Below is a small trained network, with its code and all its weights. Each question gives an input and a class and asks what happens when units are switched off, that is, made to give their printed mean instead of their output.

import numpy as np


def w(rows, s, z=0):
    codes = np.array(rows[::2]) - 128.0
    scale = np.full(codes.shape[1], s)
    scale[-1] = z or s
    return codes * scale


def f(y):
    return np.maximum(y, 0)


def log_softmax(a):
    a = a - a.max(-1, keepdims=True)
    return a - np.log(np.exp(a).sum(-1, keepdims=True))


def net(x, mask):
    res = np.array(x, float).reshape(1, 7) / 4 @ E
    y = f(res @ A[0][:, :-1].T + A[0][:, -1])
    res = res + np.where(mask, y, B[0][:, -1]) @ B[0][:, :-1]
    return log_softmax(res[-1] @ U[:, :-1].T + U[:, -1])


A, B = {}, {}
E = w([
[155,196,132,208,132,213,85,116,154],'x0',
[181,247,102,110,123,151,115,106,12],'x1',
[254,171,92,30,209,139,125,188,196],'x2',
[119,143,73,56,27,88,163,31,153],'x3',
[88,75,54,156,180,165,46,184,77],'x4',
[171,168,210,150,119,239,131,141,154],'x5',
[88,128,62,137,103,189,67,92,161],'x6',
],0.0043)
A[0] = w([
[85,64,78,197,179,94,98,173,130,149],'n0',
[86,55,176,164,111,145,131,144,157,185],'n1',
[155,159,103,142,112,172,123,113,126,213],'n2',
[136,149,161,134,148,138,114,136,105,121],'n3',
[147,108,175,128,114,147,146,129,187,237],'n4',
[147,105,89,49,131,101,128,142,135,134],'n5',
[158,107,84,51,119,99,141,139,136,136],'n6',
[123,138,103,97,85,56,160,86,95,205],'n7',
[102,173,71,165,115,205,88,88,121,160],'n8',
[93,126,159,141,90,85,151,87,123,166],'n9',
[133,117,84,41,112,60,141,112,126,204],'n10',
[70,60,82,198,167,111,101,167,117,172],'n11',
[137,103,77,37,143,80,123,132,135,146],'n12',
[113,80,173,160,110,163,139,135,146,142],'n13',
[242,198,185,131,176,163,137,187,134,244],'n14',
[133,168,94,143,119,181,101,117,104,172],'n15',
[169,144,143,132,143,135,130,150,128,176],'n16',
[121,150,125,144,103,91,143,94,104,103],'n17',
[124,142,168,147,160,140,118,170,15,171],'n18',
[118,161,67,153,105,189,87,91,116,171],'n19',
[134,144,101,139,107,150,118,108,119,168],'n20',
[172,170,129,101,150,128,136,114,254,98],'n21',
[73,95,201,135,62,107,160,74,133,249],'n22',
[113,163,107,143,78,49,154,66,80,109],'n23',
[131,144,159,144,164,141,107,167,63,153],'n24',
],0.0096,0.0013)
B[0] = w([
[145,51,134,53,95,137,72,234,129,229],'n0',
[37,73,190,150,95,129,130,138,156,204],'n1',
[117,160,101,153,133,183,103,110,148,175],'n2',
[118,144,131,157,139,134,163,151,111,160],'n3',
[100,142,177,150,120,119,117,93,199,179],'n4',
[95,140,59,85,144,79,163,136,159,187],'n5',
[104,139,62,94,158,63,157,131,172,190],'n6',
[201,128,111,98,148,66,121,54,76,209],'n7',
[94,146,48,140,122,213,73,89,103,207],'n8',
[158,102,177,148,124,103,128,67,82,189],'n9',
[101,146,43,80,153,30,171,89,140,214],'n10',
[138,37,143,59,104,143,54,217,125,236],'n11',
[83,143,37,72,141,75,180,126,149,203],'n12',
[50,102,156,154,118,141,144,127,150,182],'n13',
[228,255,191,182,161,152,188,226,170,254],'n14',
[107,156,72,153,129,194,113,111,117,184],'n15',
[160,167,147,146,131,128,146,159,141,169],'n16',
[178,117,139,125,129,121,109,97,89,166],'n17',
[96,111,114,160,143,133,194,184,24,214],'n18',
[109,146,55,135,118,207,87,84,102,198],'n19',
[134,130,103,140,145,164,105,100,124,160],'n20',
[173,151,150,90,117,128,62,107,254,195],'n21',
[89,84,216,177,118,90,143,20,103,225],'n22',
[226,117,147,110,126,92,101,60,54,208],'n23',
[121,135,127,140,123,127,190,185,67,192],'n24',
],0.019,0.0064)
U = w([
[102,36,152,48,83,144,34,249,120,215],'0',
[206,99,167,126,126,78,114,37,34,110],'1',
[77,138,19,29,186,44,207,125,164,195],'2',
[146,169,168,193,178,159,236,231,63,112],'3',
[76,164,31,165,121,239,43,88,106,231],'4',
[200,198,192,138,156,145,114,157,250,15],'5',
[3,78,230,192,78,123,138,90,173,3],'6',
],0.0045,0.00037)

Each question gives the input, the list of numbers given to net, and the class t.
The units are the neurons (one row each of A and B). Each row of codes is followed by its name. A weight is (code - 128) times the scale printed after its matrix; where a second scale follows, it is the last column's (A, B and U).
mask holds one flag per neuron, in row order. A switched-off neuron (its flag False) gives its mean, the last column of its row in B, instead of its output. The means were averaged over made-up inputs and are rounded, as every weight is.
A unit's drop is (log p(t) with every unit on - log p(t) with that unit switched off) / (log p(t) with every unit on - log p(t) with every unit switched off).
The circuit of an input: a set's keep is (log p(t) with only the set's units on - log p(t) with every unit switched off) / (log p(t) with every unit on - log p(t) with every unit switched off). Starting from the 12 units with the biggest drops (on a tie, the unit counted first), units are removed one at a time, each time the one whose removal leaves the highest keep (on an exact tie, the one counted first), for as long as the keep stays at least 0.8.
circuit, biggest first: the units of the circuit, biggest drop first
top k neurons: the k neurons with the biggest drops, biggest first
drop of u: that unit's drop, to one decimal
input [-3,-3,7,7,-7,8,5], class 5: circuit, biggest first	n21
input [-5,-3,-6,-4,-6,-3,3], class 6: top 2 neurons	n1, n22
input [-4,8,8,-2,-4,2,-1], class 5: circuit, biggest first	n14, n21
input [4,1,-5,-1,-4,7,-7], class 3: circuit, biggest first	n14, n18
input [4,2,5,-6,-3,4,6], class 5: top 2 neurons	n14, n21
input [-7,-6,-5,6,6,3,-2], class 6: top 2 neurons	n22, n1
input [-3,6,5,1,-2,6,6], class 5: top 2 neurons	n14, n21
input [0,0,5,4,0,7,7], class 4: top 2 neurons	n8, n19
input [-2,-6,7,-5,4,-2,-5], class 0: top 2 neurons	n0, n11
input [-3,-7,-6,-3,-4,-6,-4], class 6: top 3 neurons	n22, n1, n13
input [3,4,7,-5,0,4,-5], class 3: top 2 neurons	n18, n24
input [-6,1,0,-4,-6,8,-5], class 3: top 2 neurons	n14, n18
input [-5,3,-5,-4,7,7,-5], class 3: top 2 neurons	n18, n24
input [0,5,4,5,4,-2,7], class 4: circuit, biggest first	n19
input [1,8,8,-1,6,-2,-8], class 3: drop of n14	0.3
input [-1,-8,-1,2,-5,8,3], class 6: drop of n24	0.0
input [1,-1,-2,5,3,-2,-3], class 1: drop of n23	0.1
